Each row of numbers stands for one node and depends on some of the facts below. Use the named rows to name the rest.

There are 3 kinds of fact about the nodes: kleplon, safeduk, potril.
kleplon: uses; safeduk: belongs to class; potril: points at
banor safeduk:817
besa safeduk:149
bivode safeduk:817
braner safeduk:149
braplal safeduk:58 potril:bivode,groplam
braskul kleplon:groplam,triklin safeduk:817 potril:klafel
brefli safeduk:149 potril:pluda,grovok
brogrul safeduk:149 potril:tofel,dogos,skade
bromaken kleplon:dogus,drister safeduk:149 potril:drunin,goki
brosum safeduk:149
brovoflo safeduk:817
brunu kleplon:flale,nubim safeduk:58 potril:kisir
budi kleplon:triklin safeduk:58
buflamal kleplon:kisir,mubris,braner,nubim safeduk:149
daste kleplon:vefek,braner safeduk:795
distofler safeduk:58 potril:drunin
dogos kleplon:vonakem,vutri,gregre,banor safeduk:817 potril:zubros
dogus safeduk:149 potril:kluze,sabrel,druzur
dramal kleplon:grisko,klegas,stibres safeduk:795 potril:grovok
drazis kleplon:pluda,resko safeduk:149
drega kleplon:stostul safeduk:149
dreklir kleplon:plubraza,drutivil,savili,triklin safeduk:795 potril:fuskegros,savili
dreveku safeduk:58 potril:stirak
dridrustam safeduk:817 potril:dreveku
drister safeduk:58
drofulus kleplon:solan,kodon,stogo safeduk:25 potril:dramal
drunelak safeduk:817 potril:mugruzas
drunin safeduk:25
drutivil safeduk:149
druzur kleplon:libus safeduk:817 potril:dreveku,grubas
duperam kleplon:drutivil,riklude safeduk:149 potril:zitam
fanu kleplon:latridrok,getre,stazam safeduk:149 potril:goskur,groplam
febus kleplon:taplogin safeduk:25
flale safeduk:25
flapa kleplon:kluze,nuklu safeduk:149
flapluro kleplon:voge,drunelak safeduk:58
flistanom kleplon:zogresu,kisir,voge,grubas safeduk:58 potril:grovok
flokloste kleplon:vusel safeduk:149
flufek kleplon:skefas,skegri safeduk:58 potril:plestis
fubru kleplon:plubraza safeduk:149
fuskegros kleplon:klatus safeduk:149
gafla kleplon:brogrul,skegri,plovu safeduk:25 potril:besa
getre safeduk:795
goki safeduk:817 potril:roflal
goskur safeduk:795 potril:stirak,klafel,sitrepek,savili
gregre safeduk:795
grisko safeduk:149
groklil kleplon:brosum,gregre,banor safeduk:149 potril:libus,savili
groplam safeduk:817 potril:libus
grosak kleplon:klarur,resko safeduk:795
grovok kleplon:brogrul,riklude,goskur safeduk:795
grubas safeduk:795 potril:rusin
gruki safeduk:149
grurim kleplon:kluze,zolir safeduk:795
kabrame safeduk:149 potril:drazis
kifler kleplon:plidrin,vutri safeduk:149
kisir safeduk:58
klafel safeduk:817
klarur safeduk:149 potril:brefli
klatus safeduk:58
klegas safeduk:795 potril:lekas
klizu kleplon:grisko safeduk:795
klobosen kleplon:vitrik,triklin safeduk:795
kluze safeduk:795
kodon safeduk:149 potril:kisir
lakle kleplon:klarur safeduk:58
latridrok safeduk:149 potril:braplal
lefi kleplon:zolir safeduk:817
lekas safeduk:149 potril:zitam
libus safeduk:795
lotam kleplon:skofli safeduk:25 potril:flokloste
matrik kleplon:vefek,getre,plezim safeduk:149
mitu kleplon:besa,braplal,saklu safeduk:149
mostil kleplon:nubim safeduk:795 potril:tofel
mubam kleplon:zitam,skeplak,taplogin,triklin,gruki safeduk:58
mubram kleplon:pufis safeduk:58 potril:mugruzas,skeplak
mubris safeduk:58 potril:grubas
mugruzas safeduk:795
muven safeduk:25
neti safeduk:25
nidran kleplon:taplogin,saklu,lekas safeduk:149 potril:bromaken
nubim safeduk:795 potril:mugruzas,drazis,lakle
nudrin kleplon:rusin safeduk:25 potril:roflal
nufli kleplon:plestis,klafel safeduk:817 potril:plazum
nuklu safeduk:149
nupler kleplon:goskur,sitrepek safeduk:817
pepu kleplon:zitam,zabrame,distofler safeduk:795
plazum safeduk:149 potril:grovok
plestis safeduk:817
plezim safeduk:58 potril:triklin
plidrin safeduk:795 potril:stirak,klafel
plosum kleplon:goki safeduk:817 potril:stirak
plovu safeduk:817
plubraza safeduk:149
pluda safeduk:149 potril:kodon,daste
pufis safeduk:25 potril:druzur
ravupi safeduk:795 potril:daste
rero kleplon:klegas,getre,kabrame safeduk:149
resko safeduk:149 potril:sitrepek
ribrin kleplon:vusel safeduk:25 potril:saklu
riklude safeduk:795
roflal kleplon:dridrustam safeduk:795
rusin safeduk:817
sabrel safeduk:817 potril:drutivil,lefi
saklu safeduk:149 potril:skofli,sitrepek
savili safeduk:149
sitrepek safeduk:795 potril:zitam
skade safeduk:795
skaplik kleplon:kluze,dreveku safeduk:149
skefas safeduk:149 potril:zitam,braplal
skegri safeduk:149 potril:lefi
skepil kleplon:brefli safeduk:25 potril:voge,klegas
skeplak safeduk:817
skofli safeduk:817
solan safeduk:795
stageskem safeduk:58 potril:mugruzas,vitrik
stazam safeduk:58
stibres safeduk:795 potril:neti
stirak kleplon:braplal safeduk:58
stogo safeduk:58
stokam kleplon:plestis,plovu,klarur safeduk:149 potril:savili
stostul safeduk:795
stuli kleplon:neti,bivode safeduk:25 potril:grubas
taplogin safeduk:25
tezipli kleplon:muven,kisir,pufis,skade safeduk:817 potril:kifler
tofel kleplon:ravupi,brovoflo,braner safeduk:149
tradru kleplon:dreveku,vonakem,lekas safeduk:795 potril:mugruzas
travi kleplon:grisko,zudril,savili safeduk:25 potril:flapa
treter kleplon:goki,braner safeduk:58
triklin safeduk:58 potril:stirak
vefek safeduk:58
vitrik safeduk:795 potril:daste
voge safeduk:149 potril:zubros
vonakem safeduk:817
vove kleplon:plubraza safeduk:817
vunal kleplon:libus,grisko safeduk:795
vusel safeduk:149
vutri safeduk:795
zabrame safeduk:795 potril:brosum,banor
zitam safeduk:149
zogresu safeduk:25 potril:zitam,grovok
zolir safeduk:795
zubros kleplon:vitrik,nuklu,brogrul safeduk:58 potril:daste
zudril safeduk:795

Named rows:
fuskegros: [ 15  -7   4   4   4 -18  -5   7  -8   2  15   6 -11  -3  -2   0   5 -11
  -6  -6   5  -1   0  -2  -5  -3  -2  10]
bivode: [ 14 -10   3  -1   6  -6   1  11  -9  -8   0  -3 -12  -8  -7   0   1  16
   2   0  -2   1  -1   4  -7  -9   9  23]
stuli: [ 11   2   2   7   4 -14  -4  11  -1   0   6   7  -8  -8  -6  -2   3  -2
 -16   0   6  12  16  -6   4  -1  16   3]
tofel: [ -1   8  18   2   4 -15 -15   8   4   2   5   5  -3 -22 -10   4   7 -18
   3  -1   7  -4  -8  -7  -6   3 -12   3]
skepil: [  5   1  -1   6   6 -11  -3  10   0   1   6   4  -9  -6  -7  -1   2   2
 -13   0   4   9  15  -6   5  -1  15   5]
nupler: [ 29  -7   9   7   7  -1  -3  16  -5  -2  -8   3  -5  -4 -14   8  -5   3
 -13  -1   8  -5  10  15   4  -2  -7   7]
kifler: [ 18  -6  -6  -8   1  -9 -12  -2 -20  10  11   0  -8  -8   3  19  -7 -21
 -11  -4  -2  -1   5  -8  -2  -2  -6   6]
drunelak: [  8   1   7 -10  11  -7  -4   4   3  -9  -6  -2  -6  -7  -2  -6  -4  22
   8   5  -4   1  -6   0   3  -6  -8  19]
stostul: [  7   0   1  12   3  -6   6   5  -3  -2  10 -13  -8   6  -6  -2  -8  -6
   2   3  -6  10  -4   3  -2  -8   8  17]
ribrin: [  7  -1   0   7   5 -12  -2  10   0  -2   5   5 -10  -6  -5  -3   2  -1
 -14   0   4  10  15  -6   4  -1  16   5]
grisko: [-26 -11   2  -2   2 -15  -7   5  -4   0  16 -11  -5  10   2  12  -4  11
  -1 -17 -18  -5 -12  14  -7  -4   1   6]
vunal: [  9   0  16  13   1 -19 -11   7   2   3   6  -6   7  -2  -6  11 -23  -6
 -12  -5 -17   4  -2   9   2  -7   9  -2]
libus: [ -9  -2   6  10   2 -11  -3   4   0  -1   9 -17  -1   8  -3  10 -18   4
   0  -4 -25   7  -8  13  -1  -9  10  10]
lefi: [ 24  -7   1  -1   7   7  -1  12 -12  -2 -11  -2 -10 -11 -13  16  -6  -9
 -10   1  10  -3   6   9   0  -3   1  11]
drutivil: [-14 -13   2   3   8  -7  -1   3  -1  -8  15  -5  -6  20   0   5  -1   1
  -9 -13  -2 -13  -7  19  -2  -3  -8   7]
drofulus: [ 14   0   3   8   2 -16  -2  12  -1  -1   5   9 -13 -11 -10  -5   4  -6
 -15   0   8  13  17  -6   4   0  19   5]
saklu: [-10 -10  -9  -5  17   0   2 -10  -9  -4  24  -4  -1   2  -6  12   5 -10
  -6  -3  -1 -16  -2   1 -15  -7   2  17]
braskul: [ 20 -10  13   2  19  -6  -5   5  -2  -6  -3   8  10  -3 -15   8  -9   5
 -21  -1   5 -13   8  15  -1  -8   3   8]

Rows to name:
No name comes twice in this set of rows, the named rows included.
[ 23   0  -1   4   8   6  -4  -5 -11   4   3  -8   3  -5  -9  20 -18 -35
 -14   9   0   2   8  -2  -1  -6   3   7] => tradru
[-17  12   8   4   6   0   2   0  12  -9   2 -18  -7  -2  -4  -5  -6  -2
  20   9  -6   6 -15   0   1  -4  -5  17] => nubim
[ 12   2   4  13   3  -7   2   6  -1  -1   8  -9  -5   0  -8   2 -10 -10
   1   4  -5  10  -2   2   0  -7   7  14] => mugruzas
[  8  -1   4  13   2  -9  11   7  -4  -7  12 -11 -14   3  -6  -5  -6  -9
   6   3  -2  12  -4   2  -4  -8  16  20] => solan
[-11  -1  10  11  -1 -10  -5   8   3   1   8 -17   3   2  -7  14 -17  -1
   1  -5 -23   5 -11  12  -3  -7  11   6] => stibres
[ 14  -2  12  16  13  -1   0   1   4  -1   5  -2  10  11 -11   8 -15 -21
 -19   2   2  -6   6  15   4  -7  -1   3] => klobosen
[ 37  -8  -3 -12   9   1 -12   1 -20   8  -9  -1  -2 -18  -8  23 -14  -6
 -17   6   0  -2  11  -4   1  -6   0   9] => dogos
[ 23   1   2  12   1   7   2   6  -8   0  -5  -7  -7  -1 -10  15 -15 -35
  -9   4   7   3   4   7   1  -2   0   7] => grurim
[  7   3  15   0   8  -4  -8  13   4  -3  -9  -1   0 -29 -17   6   2   6
   7   4   3  -4  -5   0  -5  -1  -2  10] => plosum
[-26  -5 -12  -2  22   8   3  -8   4 -11  16  -6   6   7  -7   7   2   4
 -15   4  -3  -9  12   6  -6  -6  16  14] => taplogin
[-19   1   8  13  -1  -9  -3   8   2   1  10 -22   1  -1  -8  14 -14  -1
   5  -4 -23   4 -15  11  -5  -7  12   7] => klegas
[ 16  -8  12   0   4 -16 -12  13  -5   1  -2   1   3 -11  -8  15 -13  17
 -11  -7 -13  -3  -1   9  -1  -8   7   5] => druzur
[-12   3   5  -9   6 -11  -7  -1   3  -7   9  -3 -11   6   7 -10   4   6
  12  -2  -1   0 -13  -4   2  -2 -17  15] => voge
[  2  14  16   8   6  -6  -6   2  11  -5  -1  -6   2 -11  -9  -5  -9 -13
   8  10  -1   5  -7  -5   4  -3  -6  11] => mostil

The same nodes again, as new rows of numbers:
Some rows with their names:
drunelak: [  0  20 -15   1  -2  12 -18  -3 -21  22 -13   7  21   8   3  20   8  -5
  -3 -11 -17   3  10  23  -5  -9  -7   3   4 -25  -1  -6  16  13   9   0
   5]
lefi: [ -1  29   4   0  -3  24 -17 -11 -23   5 -14  12   8   8   5  21   7   0
  -3  -2 -17  -2  -1  16  -6 -10   7   2   8 -25  -7  -7  16  19  18   0
   3]
tezipli: [ -1  22  -4   9  -3  13 -19  11 -24  -3 -14   8  23  17   2  32   8  -6
  -4 -12 -19  14  11  24  -5  -9  -5   2   9 -26   0  -6  15  18  18  -1
   1]
dogos: [ -2  31   1  -8  -4  12 -17 -15 -23   0 -14   9  18  20   8  15   7  -2
  -4  -2 -18  12  -9  47  -6   3  -2   4  17 -12  -9  -7  16  30  17  -1
  -2]
plazum: [  0   6 -16  -6  -3  13 -18  -8 -20   3 -13  17  10 -13   8   2   8  -3
  -2 -12 -14  10  -7  12  -7  -5   4   1   4 -26  -6   7  15   2   3   0
   6]
skade: [  1  15 -16  -6   2  12 -18  11  -3  -3 -13   6  31 -11   3  11   5  -4
  12 -11 -16   5  -4   9  -4  -1  -6  18   5 -27   7  -3  16  15   2   4
   4]
grubas: [  1  15 -15  -5   1  13 -19  11  -3  -2 -15   5  32 -12   3  13   5  -4
  12 -12 -17   7  -2   9  -5  -3  -8  19   3 -27   8  -4  16  13   0   4
   3]
braskul: [  0   8  -5  10  -3  31 -18 -17 -23  13 -15   6  16  18  12  15   8  -4
  -6  -8 -16  -1   3  27  -5  -9   2   4   3 -27  -7   1  17  11  23  -2
  -1]
stazam: [  0  13 -14  22  -1  21 -18 -16   6  -1 -15  16   9   3   4   2   7  -3
  -5 -10 -12  -2 -11   7   1 -11   4   5  16 -24  -3  -7  23   3  -3   0
   3]
kodon: [  2   6 -18  -6  -4  12 -18  -8 -17   8 -13  19  10 -13   6   4   7  -3
   0 -12 -10   9  -7  15  -6  -9  -2   3   1 -25  -7   3  16   4  -3  -1
   8]
vutri: [  1  24 -17  -8  -3  12 -18 -11   3   5 -13   5  28 -13   4   4   6  -4
  12  -2 -12   5 -10  29  -5  14  -7  26   4 -16  -9  -7  15  24  -3   6
  -1]
stageskem: [  2  10 -14  15  -2  25  -9 -15  -2  -5 -14  11  10  -6   4   5   8  -3
  -5  -8 -17   1 -11   6  -4 -10  -1   8  12 -27   0  -6  19   3  -6   1
   1]
mugruzas: [  2  13 -15  -6  -2  15 -19  -4 -15  -7 -14   6  25 -12   6   5   6  -4
   4  -6 -16   1  -8   9  -6   0   2  24   7 -26  -9   1  15  15   4   1
   0]
stibres: [  0  18 -16  -3   1  13 -18  -6   0  -6 -14   8  24 -12   4   4   3  -4
   2 -11 -16  -1  -8   7  -6  -7  -4  16  11 -26  -8  10  21   5   6  -1
   0]
sitrepek: [  1  15 -15  -6   4  25 -17 -16 -15   4 -14   6  13 -13   7   6   5  -2
   7  -3 -15   0  -9   7  -5  -3   5  25   3 -26  -6   4  16  13   4   1
   1]
libus: [  1  16 -17  -5   0  12 -19  -7   2  -5 -13   6  24 -13   5   3   5  -3
   4 -10 -17   0  -4   7  -5  -7  -7  16   7 -26  -8   7  16   6   1   1
   0]
kabrame: [ -1   7 -16  -6  -3  10 -19  -5  -9   5 -13  24  10  -6   4   1   7  -1
  -4 -12  -7  -1  -8   8  -6 -10   8   2   4 -19  -7   7  17   1   6  -1
  11]
tofel: [ -1   7  -6  -5  -2  12 -19   4 -20  -6 -14  16  10   1   7   3   7  -2
  -3 -12 -15  21 -10  10  -5   4  18   3   3 -26  -4   4  16   2  16  -1
  10]

Name these rows:
No name comes twice in this set of rows, the named rows included.
[  0   8 -12  -5  -2  12 -19  15 -22  -6 -15  13  15   2   5   5   7  -2
  -2 -12 -16  29  -9  13  -4   5  11   3   4 -27   4   8  13   1  15  -1
  10] => buflamal

The same nodes again, as new rows of numbers:
Known rows:
flapa: [  3 -16  -9 -10  16 -14 -16 -19  12  14   3  -4  17 -18]
lefi: [  9  -8   2  -7   7 -22 -12 -25   9  18  -3  -3  -4 -18]
vutri: [  6   5   1   0  22 -23   7 -26   9   4 -26  -8   7  -3]
sitrepek: [  2   2  -8   4   5   3  -8 -11  18  15  -9  -5   2  -5]
ravupi: [ -8  20   2  -3  24 -12   3 -26   7  10   5  -8  -4  14]
drofulus: [  9   5  -6  -9   8  -5  -5 -20 -23   9   4 -30  -7 -21]
kabrame: [  6  12 -15  -5  35  -1  19 -20  -3  31   9   9   1   1]
fubru: [  1 -10 -15   5  17  -6   0  -6   5  30  13 -10  10 -17]
plezim: [  5  22 -12  -2  27 -11  18 -32  12  13  14   0 -11   1]
klafel: [  4   6   8  -9   5  15   3 -26  16  21  -1   3 -17 -14]
grisko: [  8   0 -21  11  35   5  21 -11   3  36   0   5  -3   2]
mitu: [ -7  -4   6  -7  22 -18  10 -21  -5  18   6 -18  22 -27]
rusin: [  7   2   7  -1  15  -3   8 -18  -2  19  -6  -8 -23 -10]
zudril: [  5  13 -17  16  13  -5   7  -7   4  35  -2   0   6  -1]
banor: [  9  -5   6  -3  23 -22  10 -32  12  14 -23  -2  -9 -12]
stokam: [  1   1   0 -27   6  17  -8 -17   7   8  14  -3  12 -24]
buflamal: [ -9   1   3 -17  30 -21 -14 -19  -9   7  30 -12   0   4]
zitam: [-12  -7  -1  15  29   2  22 -17  11  32  -3 -14   7 -16]

Name these rows:
No name comes twice in this set of rows, the named rows included.
[  5  -2  -6   4  20 -22  10 -34  26   2 -16 -10   0 -15] => dreveku
[ -5  -1  -5   9   4 -22   3 -20   9  20  17 -27  17 -34] => mubam
[ -2 -11 -16  18  26   8  12  -8  12  35  -2  -7  -3  -7] => plubraza
[  3  21 -10  -2  31 -12  18 -35  14  10  14   0 -14   8] => vefek
[-11  10   4  16  13  -5  16 -13  10  28  -6 -19   9 -12] => zabrame
[ -3   6   2   1  13 -20  16 -26   8   9   6 -25   6 -27] => stirak
[ -8   6   0  -6  46  -2  11 -29  11  15   9  -1 -15  16] => braner
[ -1   2   3  -8  10 -32  -7 -24   3   6  -9 -14  27 -18] => tradru
[  2  28 -10   2  25  -7  19 -24   4  26   0   8  -1  14] => getre
[ -5   6   0   4  32 -11   5 -27  19  -4  10 -18 -31  15] => kisir
[ -6  10  -4  -2  27  -5  -6 -35   0  12   5 -20 -22   6] => flale
[ -5   0  -8  13   7   1  -5 -13  26  23 -11  -7   6  -7] => vitrik
[ -3  -5   0  19  12  -7   6 -17  15  40   0  -5  -7 -17] => groplam

